Below are the code and all the weights of a small trained network. Each question names an input and a class and asks about switching units off, where a switched-off unit gives its printed mean instead of its output.

import numpy as np


def w(rows, s, z=0):
    codes = np.array(rows[::2]) - 128.0
    scale = np.full(codes.shape[1], s)
    scale[-1] = z or s
    return codes * scale


def norm(h):
    return h / np.sqrt((h * h).mean(-1, keepdims=True) + 1e-5)


def f(y):
    return y / 2 * (1 + np.tanh(0.7978845608 * (y + 0.044715 * y**3)))


def log_softmax(a):
    a = a - a.max(-1, keepdims=True)
    return a - np.log(np.exp(a).sum(-1, keepdims=True))


def net(x, mask):
    res = np.array(x, float).reshape(1, 6) / 4 @ E
    u = 0
    for l in range(3):
        y = f(norm(res) @ A[l][:, :-1].T + A[l][:, -1])
        res = res + np.where(mask[u : u + 10], y, B[l][:, -1]) @ B[l][:, :-1]
        u += 10
    return log_softmax(norm(res)[-1] @ U[:, :-1].T + U[:, -1])


A, B = {}, {}
E = w([
[244,81,127,69],'x0',
[128,127,128,129],'x1',
[168,177,136,197],'x2',
[128,129,131,131],'x3',
[119,72,153,199],'x4',
[137,114,4,141],'x5',
],0.0025)
A[0] = w([
[214,120,134,150,79],'0.n0',
[111,184,78,103,2],'0.n1',
[155,77,1,183,101],'0.n2',
[129,128,8,123,220],'0.n3',
[201,200,146,165,142],'0.n4',
[71,152,115,148,94],'0.n5',
[72,194,129,108,28],'0.n6',
[195,112,115,94,68],'0.n7',
[173,113,125,77,164],'0.n8',
[161,108,132,126,7],'0.n9',
],0.0065,0.0012)
B[0] = w([
[118,95,77,141,173],'0.n0',
[91,121,134,109,137],'0.n1',
[135,140,202,113,251],'0.n2',
[135,157,254,124,248],'0.n3',
[166,186,128,130,191],'0.n4',
[133,74,106,131,162],'0.n5',
[96,167,53,119,159],'0.n6',
[37,132,68,137,168],'0.n7',
[103,161,99,143,176],'0.n8',
[125,69,63,123,115],'0.n9',
],0.0044,0.0025)
A[1] = w([
[103,113,210,60,255],'1.n0',
[122,41,162,224,191],'1.n1',
[119,183,219,131,185],'1.n2',
[24,162,154,174,12],'1.n3',
[239,99,107,65,153],'1.n4',
[106,254,141,54,234],'1.n5',
[152,74,116,143,109],'1.n6',
[163,142,104,96,11],'1.n7',
[64,68,121,67,183],'1.n8',
[94,77,114,127,179],'1.n9',
],0.0063,0.0009)
B[1] = w([
[212,147,149,204,208],'1.n0',
[133,110,146,3,183],'1.n1',
[143,59,107,193,228],'1.n2',
[122,85,91,133,191],'1.n3',
[78,57,118,226,182],'1.n4',
[134,57,173,86,254],'1.n5',
[27,166,121,83,126],'1.n6',
[101,112,114,113,123],'1.n7',
[163,186,107,217,156],'1.n8',
[171,159,134,141,129],'1.n9',
],0.0049,0.004)
A[2] = w([
[134,146,129,18,182],'2.n0',
[110,70,250,210,133],'2.n1',
[18,113,34,157,225],'2.n2',
[192,109,193,65,109],'2.n3',
[254,160,123,152,255],'2.n4',
[139,212,71,199,67],'2.n5',
[190,137,177,210,126],'2.n6',
[166,114,149,207,137],'2.n7',
[39,36,80,83,65],'2.n8',
[119,141,155,66,105],'2.n9',
],0.004,0.0017)
B[2] = w([
[116,57,249,98,121],'2.n0',
[202,145,72,74,253],'2.n1',
[206,47,15,57,150],'2.n2',
[3,137,212,136,162],'2.n3',
[61,178,55,28,189],'2.n4',
[172,192,234,39,108],'2.n5',
[147,205,83,105,192],'2.n6',
[158,173,115,71,185],'2.n7',
[160,159,128,113,141],'2.n8',
[118,60,135,131,116],'2.n9',
],0.0029,0.0043)
U = w([
[198,127,183,133,176],'0',
[98,60,17,154,188],'1',
[97,82,206,87,162],'2',
[167,238,102,115,143],'3',
[151,129,117,111,166],'4',
[145,117,121,110,123],'5',
[23,196,97,169,25],'6',
[2,171,123,182,2],'7',
],0.0084,0.0043)

Each question gives the input, the list of numbers given to net, and the class t.
The units are the neurons (one row each of A and B). Each row of codes is followed by its name. A weight is (code - 128) times the scale printed after its matrix; where a second scale follows, it is the last column's (A, B and U).
mask holds one flag per neuron, layer by layer. A switched-off neuron (its flag False) gives its mean, the last column of its row in B, instead of its output. The means were averaged over made-up inputs and are rounded, as every weight is.
A unit's drop is (log p(t) with every unit on - log p(t) with that unit switched off) / (log p(t) with every unit on - log p(t) with every unit switched off).
The circuit of an input: a set's keep is (log p(t) with only the set's units on - log p(t) with every unit switched off) / (log p(t) with every unit on - log p(t) with every unit switched off). Starting from the 12 units with the biggest drops (on a tie, the unit counted first), units are removed one at a time, each time the one whose removal leaves the highest keep (on an exact tie, the one counted first), for as long as the keep stays at least 0.8.
units of the circuit, in order: the units of the circuit, biggest drop first
unit that matters most: the unit with the biggest drop
top k neurons: the k neurons with the biggest drops, biggest first
k most important neurons of layer l: the k neurons of layer l with the biggest drops, biggest first
input [-8,-5,-5,-6,0,-6], class 1: unit that matters most : 1.n3
input [-6,2,-8,0,-3,-1], class 3: units of the circuit, in order : (1.n8 1.n4)
input [3,-1,-2,2,7,7], class 0: units of the circuit, in order : (0.n2 0.n3)
input [3,2,0,-3,-5,-2], class 2: top 2 neurons : (1.n5 1.n2)
input [-6,2,-1,3,-7,4], class 2: units of the circuit, in order : (1.n5 0.n3)
input [-6,-4,-4,6,1,-4], class 1: units of the circuit, in order : (0.n3 2.n2)
input [-1,-1,6,2,5,-5], class 3: units of the circuit, in order : (1.n5 0.n3 1.n4)
input [3,-4,8,5,7,4], class 3: top 4 neurons : (1.n5 0.n4 2.n4 0.n5)
input [-2,-5,4,-3,6,-2], class 2: top 3 neurons : (1.n1 0.n3 1.n4)
input [3,-3,-3,6,-6,-1], class 2: top 2 neurons : (1.n5 0.n8)
input [-6,5,-6,-4,-7,2], class 2: 2 most important neurons of layer 0 : (0.n6 0.n7)
input [1,3,4,-1,5,4], class 2: top 2 neurons : (1.n1 1.n8)
input [-6,3,0,-5,4,-1], class 1: 2 most important neurons of layer 1 : (1.n5 1.n3)
input [6,5,4,6,-3,1], class 1: units of the circuit, in order : (1.n4 0.n7)
input [-8,-5,0,3,-6,8], class 0: units of the circuit, in order : (0.n3 0.n7 2.n4 1.n5)
input [8,3,3,5,7,-3], class 1: units of the circuit, in order : (1.n4 0.n3 0.n0)
input [1,2,-7,0,6,7], class 0: top 3 neurons : (0.n3 0.n2 1.n0)
input [-1,8,6,-8,8,-3], class 2: 2 most important neurons of layer 1 : (1.n1 1.n0)
input [-1,7,-8,-4,7,-7], class 3: unit that matters most : 1.n0
input [3,-3,0,3,0,6], class 0: unit that matters most : 0.n3
input [3,-3,-7,-8,-8,6], class 2: top 2 neurons : (1.n5 0.n3)
input [-6,8,-8,8,-4,6], class 3: top 4 neurons : (1.n8 1.n0 0.n3 1.n4)
input [-4,3,-6,-3,-8,8], class 0: 2 most important neurons of layer 0 : (0.n3 0.n2)
input [6,-2,3,5,4,0], class 1: 2 most important neurons of layer 1 : (1.n4 1.n5)
input [4,5,7,-3,8,-2], class 2: top 3 neurons : (1.n1 1.n0 1.n8)
input [-5,0,-6,-3,-2,0], class 3: top 3 neurons : (1.n8 0.n7 1.n4)
input [-5,5,-4,1,-4,-6], class 0: 2 most important neurons of layer 0 : (0.n7 0.n0)
input [-1,2,7,5,-8,7], class 2: top 2 neurons : (1.n5 1.n8)
input [-6,-5,0,-6,-4,-3], class 1: unit that matters most : 1.n1
